Rows with their classes:
[  2   5  -1   3  -3   4   1   3  -5  -3   2   4   2  -1   9   7   3   1
   1   1   9   5  -1  -4  10   2   5  -2   5   4 -16   0   1   5  -1   5
   3   5   3   9 -12   9   1   2  16   1 -11  -1  -2  22]  G
[ -2   3  -4  -3  -2   1  -2  -5   3 -26  -1   4   2  -2   5  -2  17 -12
  17  -1  10   6  -6  -6   6   3   1 -15  -2  -2   0  -3  -5 -10  -4   4
  10  -1  -3  -6   6  -3  -4  -6  -3  -3 -11   4   9   4]  G
[ -6  -1  -1  -5   4  -6 -10  -6  -3  28  -3  10   4  -4  -8  -5  -6   7
  -2 -13  -6   6  -3  17   7   2  -9 -10 -12   9   2   0   2 -10  -2 -10
  -9  -6  -3   0  -2   4  -3  -4  -9  -1  -5   1  -3  -4]  J
[ -5  16   5   0  13  -2 -10 -16  13   4  -6   7   4 -13 -18 -18   9   7
  -5  -7 -12  -1  -3   4 -23  -3 -13   2 -13  15   6   7  -7 -19  -5  -2
 -13 -13 -12  -9  28 -22  -4 -15  -7 -10  14  11   1 -26]  W
[  3  14   3   3  10 -11 -20 -13  -4  85   0   9  -1  -6  -9 -13  13  22
  -8   3  16   3  -4  -1  -5  -3 -20  -3   0  -1   1  -4   4  -1  -2  -8
  -9  -6  -1   5  -3  -2  14  -4   7  -8  -9   0  -6  29]  W
[ -4  -4   0  -2  -4   3   1  -3   0 -12   0   3  -2   3   5   8   7  -6
   8   0   6   3   2  -5   5   1   4  -2   1  -5   0  -1  -2   1   0  -4
   5   4   0   0   5   4  -5  -1   0  -1  -4  -1   4   8]  G
[  2  -3  -4   2   1  -2   2  -8   6  16   0  -8  -2   6  -9  -3   6 -14
   3   0  -6   1  -2   1 -20 -14 -14   3   7 -10  13  -8  -3  12   2   3
   4 -13  -1 -24  21 -21   5  -1 -13 -14   9   3   0 -52]  G
[  3  10   1  -5   2  -3  -7   3  -5   0  -1  10  -1  -6   6   1  -3  16
  -6  -2   4   1   5  -2 -12  10   5   1   0   9  -8   8   3  -6   9   1
  -9   8  -1  19 -10  14  -4   0  20   3  -8  -3  -8  40]  G
[ -3  15   4   0  -2   0  -9   0   9 -21   0   6   3  -5  -9 -18   4   0
 -12   0  -3  -5   0  -3  -9   4   3   2  -8   4   6   4  -7 -11   0  -3
  -7  -3  -6   3  17 -20  -2  -1 -11   1  11  12   4  13]  N
[ -6  20   0  -6   7  -8 -13   1   6 -10   2  12   7  -7   0  -8   6  -3
 -16  -2  -1   3  -3  -6  -6   4   5   1  -7   7  -2   7 -10  -9  -1   0
  -9   1  -6   7   9 -19   0  -4  -9   5  10   7   4  31]  N
[  1  -6  -2  -1  -2   0   8   3 -17 -20  -1  -3   0   6  -2   3 -10  -3
  -3  -2  -5  -3  -1   2  -5  -4   2  10   2  -4   2   3   0   4   3   2
   0  -1   0  -2  -2  -1  -3  -1  -1   2   8  -4  -3 -17]  W
[ -8 -11  -5  -3   3  -4   1  -1   2  57  -4  -5  -1   4 -12   7 -13  10
 -10  -2  -6   4   0  20   1  -8  -9   1  -5   3   5   0   7   5  -1  -4
  -7  -6   6  -1 -16   7   2  -1  -5  -2  -5 -13  -9 -12]  J
[  3  15   1   5  12 -11 -27 -17  -8  85  -7  12  -2  -7 -19 -18  22  18
  -3   7  23   3  -4  -3 -10  -1 -29 -10  -5   4   3  -9  -1  -7  -8 -20
  -8 -10   3  -4   2  -7  19  -6 -11 -10  -4   6  -1  34]  W
[ -7   9   2   4   5  -2  -7  -5   8 -18   5   6   1  -8  -2 -12   8  -1
  -1   2  -5   0  -7  -5 -13   0  -2   0  -8   0   9   4  -6 -11  -5   5
  -5  -3  -7  -3  21 -14  -6  -7  -8  -6   8   8   7 -11]  J
[  4  -4   0  -2  -3   2   5   3   2 -19  -3  -4   0   3   2   1  -4  -5
   3   1  -8   0   0   1  -1   0   2   3   0   4   2  -1   6   3   3   3
  -1   2  -1  -1   2  -1  -2   0  -5   2   4   0  -1 -14]  W
[  1   1  -1   2   1  -2 -15   5 -14  75   6   8  -5   4   3  -5  16   6
   5  12  28   7   5  -6  11   2 -14 -14   0  -5  -5 -11   2   1  -1 -21
   5   2   5  -2 -22   7  10   9 -11  -1 -20   1   3  50]  W
[-16  -9 -15 -16   4 -10   2  -3   6  57  -2  -1   8  -7  -8  12  11 -30
  14  -6 -16  19 -13  46  -3 -14 -18 -36  -4  20  17  -3  -1  -9  -6  -3
  15 -10 -12 -32 -17 -13 -12 -21 -68 -13  -2  -5   2 -46]  N
[ -8 -12  -5  -9   2  -7  -4   0 -14  53  -3   4   3  -2  -9  13 -12   7
   1  -3   5   8  -5  29  18   2  -3 -12 -14  17   1  -2   7 -10   2  -9
  -5  -7   6   2 -26  21  -2  -5  -9  -1 -19 -11  -8  11]  J
[ 13  11  10   4  -8  26   1   0   6 -85  11   5   9   1  27  -4  20 -19
  18   4  21   0   6 -37   5   8  18   0  12 -12  -7   5  -5  -1  -1  12
  15  13  -7   6  18  -4   1   7  17   6   4  10  13  29]  J
[  0  -7 -11 -11  10  -8  -8  -8  -7  85  -8  -1  -1  -2 -25   2 -16  23
 -12  -8  -8   4  -5  37   0  -6 -18  -8 -23  15   6  -1  11 -11   0 -15
 -13 -14   6  -8 -16   6  -2 -13 -15  -7 -11  -8 -16 -26]  J

Rows, each with its class:
[ 12   4  10  -6  -8  -4 -18  14  10  -4  -4   4   1   5 -26  -3  -8 -10
   0  21   4  11  -3  -2   1  -1 -22  13  11 -31   7   4   3 -15 -15   8
  22  14  16   5  13  -1  17   6  18 -25 -12  13  -6  25]  H
[ 13  12  -3   4  -5  -6  -3  11   9   0 -10  -1  13  -4  -6   2  -1  10
  -3  11   6  -3   3   1   3  -9   6  -1  -5  -9   5  10  -7  -8 -10  -8
   4   3  11  -6   5  -2  10  -5 -10  11  -6   0  -7   4]  Z
[  3   5   1   8  -5  -2  -4  -1  -6  19 -18 -10   7   0 -12  -7  -3  12
   0  16  -4   8  -3  -9  -2  -5  -3  -6  -5   1  -8  -4   4   0  -7   0
 -13   0   9  -5  -9   4  10  -1  13   6  -1   1   0   5]  T
[ 16   5  -4   3   2  -5  -3  -4   6   9 -16  -3  12   1 -17  -8  -8  13
  -2  19   5   8  -9   1   7 -14   7 -10 -19   2  -7 -14   9   1  -4   7
  -5  -1  14   0  -1   4  21   3  -6  -4  -2  -5   2  12]  Z
[  1  12  22  11 -15  -3 -17  24   1  -4   1  -8   4  -1 -19   7   3  -7
 -11  19   1   4   8  -7  -8   3 -12  21  28 -31  24  18  -5 -15 -11 -21
  22  20   6   2  10  -3  18   3  11 -18  -7  17  -7  13]  H
[ -7  18  -5  -3  18  10   2  -1   1  -5 -20   2   0  -7   5  -7   7  32
  -8   6   1  -1   6  -5  -3   6   1 -14 -26  23  -8  -2   5 -12  -7  19
 -25   3   5  -4   7   2  18  -5 -24  29   4 -10  -6   4]  T
[ -3   8   1   6   0   8   6  -1  -5  -6   1   1   2  -3   7  -3   4  16
  -5   4   6  -4   6  -1   2  -2  -2  -2  -3   2  -5   3   3  -1  10 -20
 -10   4   4  -1   2   5  -1  -3   7   8   3  -5  -2  -9]  T
[  7  17   5   9  -8   1 -10  15   3   4  -1  -5  13   3 -13   1   1  13
  -7  20   0   4  11  -4   1  -5  -3  11   5 -12   8   7   2 -10  -6 -20
   6  15  11  -2   7   1  19  -2  -4  -1  -1  10  -7  10]  D
